Below is a small trained network, with its code and all its weights. Each question gives an input and a target symbol and asks what happens when units are switched off, that is, made to give their printed mean instead of their output.

import numpy as np


def w(rows, s, z=0):
    codes = np.array(rows[::2]) - 128.0
    scale = np.full(codes.shape[1], s)
    scale[-1] = z or s
    return codes * scale


def norm(h):
    return h / np.sqrt((h * h).mean(-1, keepdims=True) + 1e-5)


def f(y):
    return y / 2 * (1 + np.tanh(0.7978845608 * (y + 0.044715 * y**3)))


def softmax(a):
    e = np.exp(a - a.max(-1, keepdims=True))
    return e / e.sum(-1, keepdims=True)


def log_softmax(a):
    a = a - a.max(-1, keepdims=True)
    return a - np.log(np.exp(a).sum(-1, keepdims=True))


def net(x, mask):
    ids = ['Πζμτψω'.index(c) for c in x.split()]
    T = len(ids)
    res = E[ids] + P[:T]
    u = 0
    for l in range(3):
        q, k, v = (norm(res) @ M[l].T for M in (Q, K, V))
        z = softmax(np.where(np.tri(T) > 0, q @ k.T / 2**0.5, -1e9)) @ v
        res = res + np.where(mask[u], z, O[l][:, -1]) @ O[l][:, :-1]
        u += 1
        y = f(norm(res) @ A[l][:, :-1].T + A[l][:, -1])
        res = res + np.where(mask[u : u + 8], y, B[l][:, -1]) @ B[l][:, :-1]
        u += 8
    return log_softmax(norm(res)[-1] @ U[:, :-1].T + U[:, -1])


Q, K, V, O, A, B = {}, {}, {}, {}, {}, {}
E = w([
[151,132,255],'Π',
[177,158,160],'ζ',
[181,105,149],'μ',
[131,120,63],'τ',
[115,170,213],'ψ',
[133,33,179],'ω',
],0.0084)
P = w([
[170,181,249],'0',
[132,177,189],'1',
[116,170,162],'2',
[94,161,144],'3',
[85,159,130],'4',
[72,150,117],'5',
[66,147,111],'6',
[59,149,104],'7',
[53,144,100],'8',
],0.0017)
Q[0] = w([
[254,147,196],'L0H1',
[166,28,70],'L0H1',
],0.0097)
K[0] = w([
[254,175,235],'L0H1',
[182,21,145],'L0H1',
],0.0081)
V[0] = w([
[51,34,170],'L0H1',
[35,254,118],'L0H1',
],0.005)
O[0] = w([
[66,14,133,72],'L0H1',
[2,226,200,6],'L0H1',
],0.006,0.0024)
A[0] = w([
[207,105,253,183],'L0N1',
[181,166,52,220],'L0N2',
[179,152,83,179],'L0N3',
[119,70,134,70],'L0N4',
[124,128,32,249],'L0N5',
[109,113,169,78],'L0N6',
[93,221,112,105],'L0N7',
[151,155,98,153],'L0N8',
],0.011,0.0017)
B[0] = w([
[215,216,81,249],'L0N1',
[2,187,218,169],'L0N2',
[78,148,110,159],'L0N3',
[146,117,20,134],'L0N4',
[39,194,203,148],'L0N5',
[124,112,154,133],'L0N6',
[77,108,101,143],'L0N7',
[120,139,112,139],'L0N8',
],0.017,0.011)
Q[1] = w([
[217,88,3],'L1H1',
[192,143,97],'L1H1',
],0.0057)
K[1] = w([
[224,230,255],'L1H1',
[155,215,114],'L1H1',
],0.0055)
V[1] = w([
[234,170,209],'L1H1',
[122,254,57],'L1H1',
],0.0082)
O[1] = w([
[4,254,134,199],'L1H1',
[2,10,116,246],'L1H1',
],0.0051,0.011)
A[1] = w([
[86,111,134,255],'L1N1',
[247,96,101,211],'L1N2',
[87,160,130,54],'L1N3',
[105,2,111,189],'L1N4',
[119,211,121,192],'L1N5',
[141,198,169,192],'L1N6',
[46,145,133,158],'L1N7',
[231,122,151,213],'L1N8',
],0.01,0.00087)
B[1] = w([
[118,128,170,134],'L1N1',
[36,176,112,168],'L1N2',
[115,87,161,171],'L1N3',
[7,117,134,124],'L1N4',
[151,68,29,255],'L1N5',
[117,96,22,214],'L1N6',
[93,78,187,186],'L1N7',
[92,196,187,147],'L1N8',
],0.014,0.0074)
Q[2] = w([
[203,135,3],'L2H1',
[43,184,115],'L2H1',
],0.017)
K[2] = w([
[188,82,6],'L2H1',
[18,136,76],'L2H1',
],0.015)
V[2] = w([
[133,245,136],'L2H1',
[232,152,164],'L2H1',
],0.013)
O[2] = w([
[140,40,93,143],'L2H1',
[97,118,1,2],'L2H1',
],0.0098,0.0076)
A[2] = w([
[207,241,112,117],'L2N1',
[127,203,134,36],'L2N2',
[133,165,154,31],'L2N3',
[92,105,156,245],'L2N4',
[133,125,122,70],'L2N5',
[109,105,119,82],'L2N6',
[151,91,116,97],'L2N7',
[249,196,183,111],'L2N8',
],0.016,0.0013)
B[2] = w([
[184,181,187,254],'L2N1',
[131,99,61,178],'L2N2',
[140,136,92,130],'L2N3',
[156,134,167,154],'L2N4',
[119,131,123,126],'L2N5',
[97,121,136,135],'L2N6',
[95,173,112,124],'L2N7',
[3,191,153,165],'L2N8',
],0.032,0.0079)
U = w([
[230,179,87,228],'Π',
[31,105,1,135],'ζ',
[47,86,191,166],'μ',
[144,101,195,104],'τ',
[129,118,136,3],'ψ',
[144,106,146,33],'ω',
],0.009,0.0049)

Each question gives the input, a string of symbols that net reads in full, and the target symbol t.
The units are the heads (2 rows each of Q, K, V and O) and the neurons (one row each of A and B). Each row of codes is followed by its name. A weight is (code - 128) times the scale printed after its matrix; where a second scale follows, it is the last column's (O, A, B and U).
mask holds one flag per unit, layer by layer, with each layer's heads first. A switched-off unit (its flag False) gives its mean, the last column of its rows in O or B, instead of its output. The means were averaged over made-up inputs and are rounded, as every weight is.
A unit's drop is (log p(t) with every unit on - log p(t) with that unit switched off) / (log p(t) with every unit on - log p(t) with every unit switched off).
The circuit of an input: a set's keep is (log p(t) with only the set's units on - log p(t) with every unit switched off) / (log p(t) with every unit on - log p(t) with every unit switched off). Starting from the 12 units with the biggest drops (on a tie, the unit counted first), units are removed one at a time, each time the one whose removal leaves the highest keep (on an exact tie, the one counted first), for as long as the keep stays at least 0.8.
units of the circuit, in order: the units of the circuit, biggest drop first
top k neurons: the k neurons with the biggest drops, biggest first
top k neurons in layer l: the k neurons of layer l with the biggest drops, biggest first
input τ ψ ζ ψ, target ζ: units of the circuit, in order -> [L2N1; L0H1; L0N1; L0N7]
input τ ω ζ Π τ μ μ ω, target ζ: units of the circuit, in order -> [L2N1]
input μ Π ζ ψ Π ζ τ ω ψ, target ζ: top 2 neurons in layer 0 -> [L0N2; L0N1]
input ζ Π ω ω ζ, target ζ: top 3 neurons -> [L2N1; L1N5; L0N7]
input ζ ψ τ ψ Π μ μ, target ζ: top 3 neurons -> [L2N1; L1N7; L0N2]
input ζ ζ μ μ ω μ μ μ ζ, target μ: top 2 neurons -> [L1N7; L0N2]
input ψ μ μ μ, target μ: top 2 neurons -> [L0N2; L0N1]
input ψ μ ω μ Π ω μ ω, target μ: top 3 neurons -> [L1N4; L0N1; L2N1]
input Π Π ζ Π ω Π ω Π ω, target μ: top 2 neurons -> [L0N1; L1N4]
input ζ ζ τ Π Π ω ω ζ, target μ: top 3 neurons in layer 0 -> [L0N1; L0N7; L0N2]
input μ ψ τ μ ζ ω μ μ μ, target τ: top 3 neurons -> [L0N1; L0N2; L2N4]
input μ ω μ ψ μ Π μ μ, target τ: top 2 neurons in layer 2 -> [L2N8; L2N4]
input Π Π ψ ψ Π μ ψ μ μ, target μ: top 3 neurons in layer 2 -> [L2N1; L2N4; L2N2]
input ψ ψ ω μ ψ, target μ: top 2 neurons in layer 2 -> [L2N1; L2N6]
input ω Π μ ζ τ ω, target ζ: top neuron in layer 2 -> [L2N1]
input μ ζ ω μ μ Π ζ, target ζ: top 2 neurons -> [L2N1; L0N2]
input μ ψ Π ω τ ζ ψ Π ψ, target μ: top 4 neurons in layer 2 -> [L2N1; L2N2; L2N4; L2N7]
input τ μ Π ψ μ, target ζ: top 2 neurons in layer 0 -> [L0N2; L0N1]
